Here is a tiny trained network, its code and every weight. The questions are about switching its units off for an input and a class, where a switched-off unit gives its printed mean instead of its output.

import numpy as np


def w(rows, s, z=0):
    codes = np.array(rows[::2]) - 128.0
    scale = np.full(codes.shape[1], s)
    scale[-1] = z or s
    return codes * scale


def f(y):
    return y / 2 * (1 + np.tanh(0.7978845608 * (y + 0.044715 * y**3)))


def log_softmax(a):
    a = a - a.max(-1, keepdims=True)
    return a - np.log(np.exp(a).sum(-1, keepdims=True))


def net(x, mask):
    res = np.array(x, float).reshape(1, 7) / 4 @ E
    y = f(res @ A[0][:, :-1].T + A[0][:, -1])
    res = res + np.where(mask, y, B[0][:, -1]) @ B[0][:, :-1]
    return log_softmax(res[-1] @ U[:, :-1].T + U[:, -1])


A, B = {}, {}
E = w([
[164,197,145,126,243,131],'x0',
[125,135,129,129,123,127],'x1',
[128,130,128,129,125,128],'x2',
[87,107,139,236,143,44],'x3',
[141,119,249,132,111,150],'x4',
[130,126,128,127,129,126],'x5',
[124,129,129,126,130,129],'x6',
],0.017)
A[0] = w([
[110,188,158,195,238,47,55],'neuron 0',
[107,103,116,38,59,156,173],'neuron 1',
[172,147,200,121,138,158,116],'neuron 2',
[145,78,89,38,11,225,212],'neuron 3',
[116,183,79,78,107,157,143],'neuron 4',
[203,204,119,91,172,207,136],'neuron 5',
[52,29,76,175,88,62,168],'neuron 6',
[138,177,212,113,166,149,143],'neuron 7',
[112,102,227,178,66,134,102],'neuron 8',
[110,36,190,172,214,74,132],'neuron 9',
[93,40,170,153,91,82,114],'neuron 10',
[194,146,181,93,151,203,135],'neuron 11',
[171,107,222,89,130,141,110],'neuron 12',
[46,121,36,161,119,85,177],'neuron 13',
[159,104,178,45,121,164,140],'neuron 14',
[144,179,100,79,139,173,131],'neuron 15',
[232,137,249,112,67,147,106],'neuron 16',
[93,81,74,177,97,76,197],'neuron 17',
[80,96,244,154,143,208,185],'neuron 18',
[177,143,56,54,191,60,194],'neuron 19',
[134,114,21,136,151,128,254],'neuron 20',
],0.012,0.0084)
B[0] = w([
[105,63,14,215,113,76,212],'neuron 0',
[85,89,91,218,164,100,202],'neuron 1',
[175,99,126,77,101,133,182],'neuron 2',
[77,97,57,221,131,61,253],'neuron 3',
[158,183,98,159,155,158,176],'neuron 4',
[176,154,120,62,156,167,223],'neuron 5',
[138,118,128,59,42,214,232],'neuron 6',
[209,76,85,120,106,93,195],'neuron 7',
[110,151,208,159,66,122,187],'neuron 8',
[124,130,157,172,76,136,191],'neuron 9',
[147,136,238,109,97,145,184],'neuron 10',
[184,86,119,82,127,96,211],'neuron 11',
[172,85,132,121,87,135,189],'neuron 12',
[126,121,72,88,82,199,215],'neuron 13',
[158,90,92,135,130,107,199],'neuron 14',
[139,163,138,105,198,163,184],'neuron 15',
[158,116,145,119,71,88,212],'neuron 16',
[117,117,106,92,33,166,211],'neuron 17',
[149,101,166,130,41,89,205],'neuron 18',
[107,158,98,151,169,179,200],'neuron 19',
[130,164,33,145,149,253,209],'neuron 20',
],0.011,0.024)
U = w([
[64,128,75,189,150,120,236],'0',
[168,91,122,1,98,136,215],'1',
[136,67,147,186,118,32,117],'2',
[108,142,254,114,100,127,3],'3',
[147,199,117,52,239,133,50],'4',
],0.014,0.0026)

Each question gives the input, the list of numbers given to net, and the class t.
The units are the neurons (one row each of A and B). Each row of codes is followed by its name. A weight is (code - 128) times the scale printed after its matrix; where a second scale follows, it is the last column's (A, B and U).
mask holds one flag per neuron, in row order. A switched-off neuron (its flag False) gives its mean, the last column of its row in B, instead of its output. The means were averaged over made-up inputs and are rounded, as every weight is.
A unit's drop is (log p(t) with every unit on - log p(t) with that unit switched off) / (log p(t) with every unit on - log p(t) with every unit switched off).
unit that matters most: the unit with the biggest drop
top k neurons: the k neurons with the biggest drops, biggest first
drop when u is switched off: that unit's drop, to one decimal
input [0,8,3,8,-6,4,3], class 1: unit that matters most => neuron 6
input [1,-3,-8,-8,-8,4,7], class 4: top 2 neurons => (neuron 5; neuron 15)
input [7,-1,0,1,-7,5,-6], class 0: top 2 neurons => (neuron 0; neuron 11)
input [1,8,-6,0,-7,-1,-4], class 4: top 3 neurons => (neuron 3; neuron 0; neuron 1)
input [0,4,3,3,6,-3,-3], class 3: top 4 neurons => (neuron 3; neuron 8; neuron 1; neuron 10)
input [1,-3,1,3,1,8,-3], class 2: top 3 neurons => (neuron 20; neuron 19; neuron 5)
input [0,-8,5,8,-6,-3,3], class 1: top 4 neurons => (neuron 6; neuron 3; neuron 17; neuron 13)
input [0,-6,-7,2,6,-7,6], class 3: top 4 neurons => (neuron 3; neuron 0; neuron 1; neuron 8)
input [-1,1,2,0,-8,3,7], class 0: top 2 neurons => (neuron 5; neuron 20)
input [0,-7,-1,5,-4,-4,-7], class 1: top 4 neurons => (neuron 3; neuron 6; neuron 1; neuron 17)
input [0,5,-8,7,4,0,5], class 3: top 2 neurons => (neuron 3; neuron 10)
input [0,-8,-3,-5,8,-4,4], class 2: top 2 neurons => (neuron 3; neuron 6)
input [5,8,5,1,7,-4,-5], class 2: top 3 neurons => (neuron 6; neuron 0; neuron 13)
input [2,0,-6,-8,-8,1,8], class 4: unit that matters most => neuron 5
input [-1,-4,0,-7,0,-7,3], class 0: drop when neuron 3 is switched off => 0.4
input [-1,3,6,1,7,6,2], class 3: drop when neuron 0 is switched off => 0.4
input [-8,0,-1,5,-1,-7,5], class 1: drop when neuron 6 is switched off => 0.6
